Below are the code and all the weights of a small trained network. Each question names an input and a target symbol and asks about switching units off, where a switched-off unit gives its printed mean instead of its output.

import numpy as np


def w(rows, s, z=0):
    codes = np.array(rows[::2]) - 128.0
    scale = np.full(codes.shape[1], s)
    scale[-1] = z or s
    return codes * scale


def f(y):
    return np.maximum(y, 0)


def softmax(a):
    e = np.exp(a - a.max(-1, keepdims=True))
    return e / e.sum(-1, keepdims=True)


def log_softmax(a):
    a = a - a.max(-1, keepdims=True)
    return a - np.log(np.exp(a).sum(-1, keepdims=True))


def net(x, mask):
    ids = ['ΔΘΛΞΦβημπστψ'.index(c) for c in x.split()]
    T = len(ids)
    res = E[ids] + P[:T]
    q, k, v = (res @ M[0].T for M in (Q, K, V))
    z = softmax(np.where(np.tri(T) > 0, q @ k.T / 4**0.5, -1e9)) @ v
    res = res + np.where(mask[0], z, O[0][:, -1]) @ O[0][:, :-1]
    y = f(res @ A[0][:, :-1].T + A[0][:, -1])
    res = res + np.where(mask[1:9], y, B[0][:, -1]) @ B[0][:, :-1]
    return log_softmax(res[-1] @ U[:, :-1].T + U[:, -1])


Q, K, V, O, A, B = {}, {}, {}, {}, {}, {}
E = w([
[95,137,146,237],'Δ',
[59,224,132,82],'Θ',
[167,14,107,120],'Λ',
[158,182,36,55],'Ξ',
[59,28,66,218],'Φ',
[182,61,192,182],'β',
[2,107,105,126],'η',
[216,140,175,141],'μ',
[189,210,134,97],'π',
[164,207,169,191],'σ',
[201,100,144,61],'τ',
[147,84,5,69],'ψ',
],0.0071)
P = w([
[132,85,254,55],'0',
[139,103,206,80],'1',
[149,121,152,103],'2',
[162,139,104,127],'3',
[173,157,50,149],'4',
[184,175,3,170],'5',
],0.0057)
Q[0] = w([
[39,88,99,192],'H1',
[137,2,145,228],'H1',
[64,68,44,20],'H1',
[19,200,151,170],'H1',
],0.032)
K[0] = w([
[34,82,110,167],'H1',
[136,4,139,224],'H1',
[66,62,53,10],'H1',
[6,206,156,160],'H1',
],0.032)
V[0] = w([
[109,117,171,110],'H1',
[148,181,21,197],'H1',
[129,81,252,71],'H1',
[135,176,9,179],'H1',
],0.0047)
O[0] = w([
[125,170,101,168,123],'H1',
[86,60,232,41,28],'H1',
[153,136,2,139,255],'H1',
[128,78,238,87,19],'H1',
],0.0037,0.0005)
A[0] = w([
[90,124,188,151,133],'N1',
[56,83,189,93,128],'N2',
[145,98,174,102,253],'N3',
[79,149,207,80,74],'N4',
[97,55,191,134,23],'N5',
[145,74,251,60,170],'N6',
[177,125,122,126,147],'N7',
[113,128,100,123,85],'N8',
],0.025,0.0051)
B[0] = w([
[93,115,150,91,160],'N1',
[123,56,49,113,158],'N2',
[139,169,229,114,253],'N3',
[105,212,68,177,143],'N4',
[180,123,163,237,140],'N5',
[2,80,146,165,186],'N6',
[165,126,86,95,223],'N7',
[134,135,147,103,135],'N8',
],0.043,0.0056)
U = w([
[50,133,204,94,228],'Δ',
[254,168,125,80,190],'Θ',
[192,126,94,92,159],'Λ',
[121,139,118,132,23],'Ξ',
[101,203,89,182,127],'Φ',
[121,134,116,135,17],'β',
[119,132,115,130,18],'η',
[125,137,116,132,2],'μ',
[162,96,126,216,132],'π',
[125,136,104,140,75],'σ',
[65,64,69,99,101],'τ',
[126,130,108,137,52],'ψ',
],0.0068,0.004)

Each question gives the input, a string of symbols that net reads in full, and the target symbol t.
The units are the heads (4 rows each of Q, K, V and O) and the neurons (one row each of A and B). Each row of codes is followed by its name. A weight is (code - 128) times the scale printed after its matrix; where a second scale follows, it is the last column's (O, A, B and U).
mask holds one flag per unit, heads first, then neurons. A switched-off unit (its flag False) gives its mean, the last column of its rows in O or B, instead of its output. The means were averaged over made-up inputs and are rounded, as every weight is.
A unit's drop is (log p(t) with every unit on - log p(t) with that unit switched off) / (log p(t) with every unit on - log p(t) with every unit switched off).
The circuit of an input: a set's keep is (log p(t) with only the set's units on - log p(t) with every unit switched off) / (log p(t) with every unit on - log p(t) with every unit switched off). Starting from all 9 units, units are removed one at a time, each time the one whose removal leaves the highest keep (on an exact tie, the one counted first), for as long as the keep stays at least 0.8.
circuit, biggest first: the units of the circuit, biggest drop first
unit that matters most: the unit with the biggest drop
top k neurons: the k neurons with the biggest drops, biggest first
drop of u: that unit's drop, to one decimal
input β Ξ Δ β, target Θ: circuit, biggest first => H1, N6
input Δ Δ Θ τ τ, target Θ: unit that matters most => N7
input Λ Λ Δ Λ Ξ μ, target Δ: circuit, biggest first => H1, N6
input Λ Λ β Φ β, target Θ: top 2 neurons => N6, N7
input β Φ π μ μ, target Θ: top 2 neurons => N7, N6
input Φ Θ Λ Λ Λ ψ, target Δ: top 3 neurons => N3, N6, N2
input Λ τ Φ ψ τ, target Θ: top 2 neurons => N6, N7
input η η β Δ Δ Λ, target Δ: top 2 neurons => N6, N3
input Δ Δ β ψ Λ π, target Δ: circuit, biggest first => H1, N6
input μ Λ Δ μ, target Θ: top 2 neurons => N6, N7
input β Φ Λ Λ, target Θ: drop of N8 => 0.0
input ψ Λ Δ Δ τ Ξ, target Δ: drop of N6 => 0.2
input β σ Λ β Φ ψ, target Δ: drop of H1 => 3.9
input σ π Λ Φ Δ Ξ, target Δ: drop of N5 => 0.0
